(in the rows, 128 means zero)
Each row is followed by its class.
[138  85 112 126 113 169 143 147 163 131 177  86 100  65 125 205 126 105
  80 147 199 127 158 130 152 157  88 122 141 113 119 183 129  97 173 138
  84] | Z506
[118 131 135 135 126 167 120 171 154 106  97 150 110 128 114 202  87 128
  77 126 177 114 109 149 148 150 169 185  90 123 139 119  99 148 113  90
 106] | Z130
[164 121  88  84 101 184 100 141 136 147 127 119 137 139 140  77 171 108
 173 130 158 167  79 118 108 121  67  80 132 165  96 140 169 128 164 119
 104] | Z506
[126  95 111 121 138 115 102 137 138 157 122 142 123 160 103  94 100 149
 145  87 104 103 103  75  76 145 115 145 142 129 178 156 134 140 179 150
 128] | Z542
[184 116 137 102 108 219 127 129 131 145  93 133 162 100 131  56 157 145
 147 144 130 176  58 166 131 124  84  65 157 176  61 155 181 180 174 125
 166] | Z542
[148 117 164 111 128 118  83 129 148  55 159 113 116 174 118  94 133 100
 187 123 114  99 140  77  77  97 164 175 167 122 166 150  75  96 177 102
 132] | Z435
[122 134 172 105 171 144 140 122 132 119 161 165 136 142 113 120 106 118
 122 110 113 109 136  68 110 150 155 184 158 117 142 172 121 139 182 155
 151] | Z371
[179 139 146 116 104 196 112 157 120 141 112 134 130 116 115  82 152 116
 161 133 139 192  33 142 124  99 118  57 159 125  66 125 204 161 152 118
 179] | Z237
[116 103  82 117 116  94 121 140 119 150 114 111  99 121 108  59 130 158
 205 102 144 169 119  85  99 145  59 121 157  90 154 126 129 132 151 147
 110] | Z61
[177 101 127 156 113 165  98 126 161 119 205 105 108 115 142 141 117  76
 115 141 149 131 139 152 131 143 153 110 177 120 109 122 106 117 140 118
 159] | Z237
[140 101 132 128 107 141 132 152 122 140  94 139 158  90 109 176  94 152
  85 115 168 124 122 106 110 150  98 142 106 107 154 128 138 163 146 134
 118] | Z61
[117  75  96 124 106 105 161 130 132 184 118 105  99 104 122 143 114 160
  96 111 149 145 159  92 161 149  45 115 136 117 143 155 136 126 168 153
 126] | Z506
[149  88 138 133  92 165 157 111 120 157 154 157 170  78 139 190 114 123
  92 104 125 124 154 149 157 126  54 131 111 112 108 159 163 140 141 156
 162] | Z506
[111 104 129 122 134  71 183 115 133 174 112 129 107 115 121 115  90 159
 116 110 117 137 150  67 139 141  73 137 135 126 147 153 122 136 172 172
 120] | Z574
[ 92 102  98 140 126 135 109 136 135 158 100 124  51  92 120 103 100 160
 117 110 122 126 163 110  97 184 122 152 180 100 203 132  98 113 154  86
 138] | Z435
[133 152 153 112 119 178  84 123 133 117 106 134 158 116 134  79 174 111
 155 160 145 203 104 117 163  83  92  83 195 176  46 121 166 151 150 103
 162] | Z663
[142 128 165 132 120 163 142 116 130 152 124 147 159  82 110 181 114 137
 109 125 118 144 128 116 113 123 130 124 160  75 110 130 156 160 131 167
 164] | Z61
[145 111 148 127 134 130 124 108 117 109 170 146 154 113 115 198  97 124
 110  88 111  94 162 116 124  96 111 131 111 120 124 147 113 161 148 166
 194] | Z663
[145  91  99 131  58 155 143 129 116 149 106 105 112  70 150 206 123 120
  82 123 171 104 153 145 160 141  69 110 100 131 137 149  94 112 130 120
 143] | Z506
[157 118 143 112 119 197  92 157 162 146 145 160 154 123 111  90 155 123
  58 153 156 189  91 118 151 117 120 121 168 164  62 156 204 126 164 117
 111] | Z979
[139 116 139 140  97 145 170 142 117 150  73 124 130 111 128 129 105 157
  79 132 136 120 124 115 140 130 121 120 101 108 150 137 124 124 100 122
 137] | Z371
[180 110 140 114  86 191  81 157 131 142 137 133 157 148 131  57 132 116
 145 155 150 190  64 147 126  99 113  88 148 179  53 127 185 158 164  99
 156] | Z237
[170 113  87 103 114  91 144 146 117 171 121 106 132 112  96 111 117 183
  62 123 152 134  99  66 119  95 147  61  88 121 101 186 157 173 130 185
 142] | Z979
[111  89 119 122 113 142 121 108 134 112 128 117 134 109 139 196 109 132
 123 137 142 113 168 154 109 145 151 174 114 130 118 148 104 122 119 146
 149] | Z574
[160 119 156  99 105 156 162 148 124 126 107 115 170 111 110 174 147 117
  85  97 127 105 107  88  87 135 100 111  85 113 125 167 144 141 151 147
 142] | Z979
[100 105 115 136  85 144 102 106 115  88 143 118 122  80 147 214 124 110
 105 148 160 132 167 117 142 176 160 170 191 140 126 152  62 129 145  94
 157] | Z435
[122 119 127 120 160 123 144  97 140 170 166 128  99 132 131 140 131 109
 116  79  72 114 173  89 135 138  48 112 133 102 158 117 113 115 156 144
 173] | Z506
[154  97 157 105 103 161 138 122 124 112 162 101 115  64 132 219 126 129
 107 147 161 124 162 152 152 125 107 140 137 122 102 167  99 136 189 164
 132] | Z506
[133  85 104 139 112 152 157 105 141 153 153 134 150 134 136 139 109 127
  90 104 115 124 171  94 136 176  92 140 145  93 158 156 126 104 112 138
 169] | Z371
[157 102 116 118 106 113 143 133 113 155 122 130 180 114 116 140 119 146
 128  75  84 117 121  76  59 113  81  97  86 102 133 156 159 144 122 162
 145] | Z979
[167 141 117 104 146 182 116 144 139 134 132 138 117 152 107  35 163 138
  69 156 138 197  55 103 171  88 137  54 156 160  60 135 189 137 140 127
 178] | Z371
[161 136 138 140 187 139 143 129 166 105 167 141 124 112 106 201 110 109
  59 127 158  94 138  77 132 148 181 151 127 100 141 170 106 137 147 143
 107] | Z979
[ 93  91 102 133 107 113 140 159 139 163 187 169 105 121 118 108  91 129
  91  72 116 116 149 130 134 155  56 179  94 137 144 141 131 109 143 128
 111] | Z130
[136 109  86 143  99 168 125 118 142 188 119 139  97 120 125  99 105 126
  68 130 158 115 128 125 132 143  73 126  84 147 113 157 101 161 128 119
 145] | Z506
[112 106 104 116 110 114  98 116 108 146 148 153 117 101 119 129 143 139
  89 122 122 122 147  68  92 152 100 167 136 149 122 174  90 126 160 147
 132] | Z979
[112  99  77 108 108 145 138 154 130 180  90 130  89 124 114 105 106 169
 118  93 106 146 124  98 112 154  67 116  92 121 154 142 130 125 125 117
 153] | Z130
[122  75 119 114 135 127 126 143 141 172 132 108  83 136 107 171  97 164
  76  93 110 121 168 110 142 122  42 124  90 112 166 120 127 122 168 136
 146] | Z506
[149 149 191 124 171  87 135 121 144  90 154 130 140 168 105 106 120 125
 125 117 112 115 121  88 126  96 192 149 178  87 127 120 108 150 156 167
 149] | Z371
[116 105 169  97 123 110 157 118 122 142 122 104 186 111 152 210 160 121
 102  66  86 105 207  87 128 142  95 145  98 104 159 108 141 117 110 152
 171] | Z148
[129 105 125 119 128 144  81 132 163 108 148 124 104 106 132 153  99 129
 127 143 178 149 147 125 156 113 158 165 177 147  85 157 123 139 153 144
 142] | Z574
[157 138 132  98 120 150  90 123 129 130 135 119 144 135 133  39 149 146
 117 166 139 196 107 122 173  96  87  74 190 171  46 132 126 161 171 105
 170] | Z371
[137 130 112 110 120 108 182 108 133 159  90 127 177  98 146 208 118 115
  70  86 149 121 128  78 169 159 101  79 138 125 130 138 153 161 127 151
 181] | Z574
[138 119 168 115 100 154 138 116 108 122 105 152 170 109 131 188 115 123
 127  97 127  88 150 133 100 137 128 158 125 128 153 138 115 153 153 151
 162] | Z663
[128 104 158 108  89 156 146 143 107 144  98  97 146  86 129 157 117 138
 129 118 108 123 158 147 109 123  74 114  90 115 136 118 127 123 139 122
 164] | Z61
[ 95  99  97 120 112 124  75 148 117 161 114 115  89  83 118  63 125 148
 116 115 112 136 155 131  82 148  78 133 134 140 121 147 105 122 158 104
 148] | Z979
[133 119 124 122 167 121 131 120 135 117 115 136 135 159 129 113  96 107
 123 101 128 130 150  92 162 148 162 158  91 135 143 133 104 157 144 117
 177] | Z148
[117 121 174  75 123 135 140 128  75 123 130 129 118  95 114 112 127 189
 109 133 100 147 143 126 163  67 145 121  91 142  95 176 162 161 150 139
 211] | Z435
[133 147 168  99 101 133  94 158 138 140 109 123 112  92 118 206 120 182
 119 136 134 121 122 186  96  99 186 143 188 136  82  96  91 175 167 147
 113] | Z130
[ 88 127 125 121 145 151  97 125 129 152  91 138  90 139 117 104 134 129
  75 115 128 122 117  82 159 167 134 148 121 124 170 140 124 137 117 113
 180] | Z542
[154 109 112 117 116 133 126 167 121 174  89 109  74 146 109  88 104 145
 118 106 145 133  81  84  95 160 103  93 112 122 180 116 126 147 171 113
 134] | Z237
[153  92  59 121  98  68 127 148  97 125 178 131 126  62 118 150 113 158
  91  96 200 152 132 108 203 111  64 103  81 116 111 180 140 148 147 157
 116] | Z148
[ 81  96 123 135 146 106 135 106 124 154 129 161 109 131 119 140 112 157
 121  83  72 123 169 106  98 179 124 174 203 117 180 116 120 127 173 117
 166] | Z435
[125  79  76 134 114 104  78 151 160 142 128  92 103 158  99  73 104 144
 134 116 132 143 141  97  88 137  70 124 144 123 124 155  92 120 172 102
 125] | Z979
[167 134  69  99 105 177 113 133 119 153 114 145 116 119 120  45 165 108
 154 131 122 183  59  95 115 130  95  60 156 159  87 177 158 110 171 115
 153] | Z979
[114  88 117 129 129 141 128 139 150 119 200  79 115  97 119 203 114 110
 110  93 136  70 154 150  85 165 127 133 110 112 141 161 104 130 143 160
 124] | Z542
[177 138 120  88  83 181  60 161 132 142 124 140 155 145 118  54 110 127
 130 172 194 170  35 140 163 100 155  86 138 181  77 181 172 171 185 113
 105] | Z542
[169 110 110 106 111  86 137 124 101 117 178 154 156 119 113 141 112 191
 104 119 155 127 124  87 168  66 104 109  98 128 118 189 150 167 140 147
 133] | Z435
[129 149 136 124 100 141 115 118 135 123 156 173 120 130 116 195 127 130
  81 148 158 111 102 109 109 140 164 195 137 145  91 144  49 172 142 152
  97] | Z130
[155 105  92 122 113 171 120 148 175 128 161 101 115  93 128 186 133 116
 151  93 193 136 150 160 136 157 153 134 170  75 121 155 152 120 128 150
 115] | Z148
[147  97 106 157 171 113 124 117 155 154 156 152 104 126  96  76  77 153
  99  86 125 133 143  78 106 140  59 124 149 128 145 132 109 186 181 158
 144] | Z663
[129 144 180 123 148 130  64 138 146 109 155 153 126 164  87 110 121 116
 138 166 105 140 110  74  54 115 180 195 143  77 152 143 111  99 162 139
  51] | Z979
[158 108 127 111  89  53 154 140  84 133 132  70 132  57 127 108 107 182
 130 130 156 179 147  70 207  50  45  49  82 115  89 145 130 173 120 170
 154] | Z61
[113 131 132 145 154 131 107 111 114 165 112 165 100 130 116 150 118 116
  70 121 109 140 115  38 135 176 125 133 148  92 180 117 123 134 132 111
 190] | Z237
[131 109 116  97 111 148 111 126 127 116 160  83 118  94 143 162 141  89
  92 156 139 163 165  97 152 183 130 114 154 136 132 154  91  84 169 116
 127] | Z979
[138 142 105  86  72 143  82 182 130 121 126  66 131 118 112 106 148  90
 149 130 194 191  72 120 161  97  89  37 141 116  80 123 170 127 144 104
 139] | Z61
[112  88 144 141 148 114 143 157 128 175  83 126  53 135  90 111  98 171
  55 110 130 123 118  77 116 168  86 144 126 131 172 116 105 154 192 114
 159] | Z237
[134 121 133 138 130 170 120 127 149 125 139 123 110  79 142 172 106 100
  71 141 173 138 171 146 180 164 198 162 134 122 118 139 106 135 125 123
 148] | Z148
[172  75 110 117  78  76 111 156  98 152 182 101 128 107 111 110 108 174
 121 108 146 156 108  94 141  60  84  68 108 125  83 158 173 164 143 180
 170] | Z237
[146  97 164 146 118 149 187 105 120 160 118 128 173 106 129 199 124 137
  63 117 112 125 146  95 151 140  71 104 104 110 109 142 144 168 116 131
 216] | Z237
[154 146 149 105 131 129 106 118 143  99 124 123 152 137 127 122 173  95
 164 113 145 140 112  82 101 129 159 145 167 109 112 130 112 148 149 150
 133] | Z148
[137  75 157 148 159 110 151 141 125 175 103 154 102 142  97 102  91 206
 123 101  91 104 145 130  89 125 105 165 115  95 177 121 151 141 157 139
 153] | Z237
[151 117 138  88 113  57 120 141 102 139 120 122 123 102 113 131 105 180
  89 114 141 175 104  26 177  59  93  89  99 108 127 145 171 158 134 198
 137] | Z574
[151  95  81 140 138 129 123 147 172 157 122 103  85 103 123  59 119 139
 127 106 168 158 145 105 128 159 114 120 157 116 137 136 128 137 146 132
 112] | Z148
[141 170 145  88 128 185  99 158 143 142  75 163 139 151 110 107 144 157
  85 170 155 205  50 114 190  89 120  96 138 182  43 122 158 183 154  83
 142] | Z130
[152 107 101 102 123  99 138 116 115 123 136  87 150  77 145 134 159 159
 156 107 150 164 173  88 173  99 110  92 102  85 108 161 161 143  80 171
 166] | Z148
[147 126 113  98 104  69 110 158  97 141 166 152 147 104 113  97  93 165
 127 101 123 155 100  77 135  73 110 108  78 108 116 154 160 159 122 174
 116] | Z130
